Here is a tiny trained network, its code and every weight. The questions are about switching its units off for an input and a class, where a switched-off unit gives its printed mean instead of its output.

import numpy as np


def w(rows, s, z=0):
    codes = np.array(rows[::2]) - 128.0
    scale = np.full(codes.shape[1], s)
    scale[-1] = z or s
    return codes * scale


def f(y):
    return np.maximum(y, 0)


def log_softmax(a):
    a = a - a.max(-1, keepdims=True)
    return a - np.log(np.exp(a).sum(-1, keepdims=True))


def net(x, mask):
    res = np.array(x, float).reshape(1, 7) / 4 @ E
    y = f(res @ A[0][:, :-1].T + A[0][:, -1])
    res = res + np.where(mask, y, B[0][:, -1]) @ B[0][:, :-1]
    return log_softmax(res[-1] @ U[:, :-1].T + U[:, -1])


A, B = {}, {}
E = w([
[193,4,139,159,101,203,90,99,170,113,40,83],'x0',
[200,140,74,116,231,120,81,156,161,77,158,155],'x1',
[65,137,84,48,179,239,147,75,68,66,139,98],'x2',
[142,201,87,116,75,90,2,140,45,23,32,55],'x3',
[84,130,103,172,142,148,105,165,108,151,113,148],'x4',
[49,125,126,145,77,136,76,86,196,57,176,232],'x5',
[147,136,127,109,119,122,131,95,135,131,121,129],'x6',
],0.0092)
A[0] = w([
[87,254,105,108,102,32,150,133,79,139,216,171,150],'N1',
[78,117,105,172,63,78,56,52,215,71,167,192,218],'N2',
[86,117,104,48,139,242,181,110,51,113,194,69,99],'N3',
[161,87,146,144,158,184,199,131,187,158,175,198,56],'N4',
[157,62,143,111,180,130,205,127,123,233,158,145,149],'N5',
[116,159,166,189,120,98,85,111,75,67,118,73,62],'N6',
[72,128,179,171,70,129,157,75,76,164,118,78,199],'N7',
[187,127,194,151,154,91,134,190,91,183,102,111,159],'N8',
[116,147,108,50,107,121,66,95,96,111,59,151,89],'N9',
[182,95,113,190,101,4,133,198,176,144,146,147,22],'N10',
[160,144,114,158,86,47,79,185,129,33,123,37,24],'N11',
[170,8,92,189,82,177,73,94,167,105,93,101,135],'N12',
[233,168,93,115,128,138,155,130,43,195,99,76,246],'N13',
[244,151,95,175,239,137,98,156,128,79,134,191,252],'N14',
[182,163,169,164,31,59,97,157,183,208,122,146,115],'N15',
],0.0079,0.0036)
B[0] = w([
[175,133,118,110,99,202,150,166,129,212,179,34,245],'N1',
[30,162,157,130,230,87,246,132,109,77,110,79,254],'N2',
[140,68,95,201,97,220,149,102,226,92,129,173,228],'N3',
[86,177,145,180,60,83,60,87,96,204,124,160,225],'N4',
[93,181,162,129,59,85,75,117,152,111,83,130,234],'N5',
[136,117,140,154,120,115,62,86,121,121,142,181,182],'N6',
[151,4,146,2,168,92,166,225,53,178,82,190,205],'N7',
[52,110,130,137,157,155,204,132,185,108,81,126,191],'N8',
[74,77,139,203,71,168,57,93,127,133,163,161,188],'N9',
[181,126,84,158,161,217,147,92,175,103,131,160,208],'N10',
[123,189,174,155,91,97,61,38,144,157,163,174,208],'N11',
[243,146,164,126,156,154,142,114,143,204,197,21,228],'N12',
[63,127,182,174,176,91,136,114,177,62,105,104,220],'N13',
[161,58,213,48,114,110,156,212,87,103,145,166,234],'N14',
[200,60,61,133,130,165,122,99,159,14,182,161,219],'N15',
],0.0078,0.013)
U = w([
[148,83,27,148,138,195,148,104,201,86,127,215,78],'0',
[97,146,165,178,80,77,73,98,141,180,133,192,79],'1',
[53,143,165,153,219,95,194,123,161,88,81,84,95],'2',
[195,144,112,119,143,161,134,142,130,227,169,26,89],'3',
[112,79,134,117,136,111,140,147,148,125,145,150,254],'4',
[171,53,199,19,142,128,159,155,45,125,117,254,112],'5',
],0.0093,0.0099)

Each question gives the input, the list of numbers given to net, and the class t.
The units are the neurons (one row each of A and B). Each row of codes is followed by its name. A weight is (code - 128) times the scale printed after its matrix; where a second scale follows, it is the last column's (A, B and U).
mask holds one flag per neuron, in row order. A switched-off neuron (its flag False) gives its mean, the last column of its row in B, instead of its output. The means were averaged over made-up inputs and are rounded, as every weight is.
A unit's drop is (log p(t) with every unit on - log p(t) with that unit switched off) / (log p(t) with every unit on - log p(t) with every unit switched off).
The circuit of an input: a set's keep is (log p(t) with only the set's units on - log p(t) with every unit switched off) / (log p(t) with every unit on - log p(t) with every unit switched off). Starting from the 12 units with the biggest drops (on a tie, the unit counted first), units are removed one at a time, each time the one whose removal leaves the highest keep (on an exact tie, the one counted first), for as long as the keep stays at least 0.8.
units of the circuit, in order: the units of the circuit, biggest drop first
most important unit: the unit with the biggest drop
k most important neurons: the k neurons with the biggest drops, biggest first
drop when u is switched off: that unit's drop, to one decimal
input [-4,7,-7,5,-4,6,5], class 0: most important unit => N10
input [4,7,-6,8,2,-1,0], class 1: 3 most important neurons => (N11 N7 N3)
input [-1,8,-6,-6,1,8,7], class 2: 2 most important neurons => (N2 N7)
input [7,-8,-4,1,3,-8,1], class 2: 3 most important neurons => (N13 N8 N14)
input [-4,3,-8,-1,7,7,0], class 0: 3 most important neurons => (N15 N10 N13)
input [-7,1,-2,3,-1,-8,3], class 2: 3 most important neurons => (N13 N8 N12)
input [8,-6,-7,1,3,1,5], class 3: 2 most important neurons => (N12 N3)
input [3,4,6,-1,2,8,-3], class 2: 2 most important neurons => (N2 N15)
input [-6,-8,-7,7,-6,-3,6], class 5: 4 most important neurons => (N7 N3 N15 N4)
input [-4,-7,-3,-3,-4,-1,-1], class 5: 2 most important neurons => (N7 N12)
input [-6,0,4,-4,3,-2,-5], class 3: 2 most important neurons => (N1 N15)
input [-1,-6,-3,-7,7,-6,-1], class 1: 2 most important neurons => (N5 N2)
input [5,0,0,-6,0,-5,1], class 1: units of the circuit, in order => (N4 N5)
input [4,1,3,4,-4,8,0], class 2: units of the circuit, in order => (N2)
input [8,-6,4,3,-7,6,3], class 3: drop when N10 is switched off => 0.0
input [-5,1,5,-4,-5,3,-1], class 0: drop when N2 is switched off => 0.1
input [2,-8,8,4,4,-5,-3], class 0: drop when N2 is switched off => 0.1
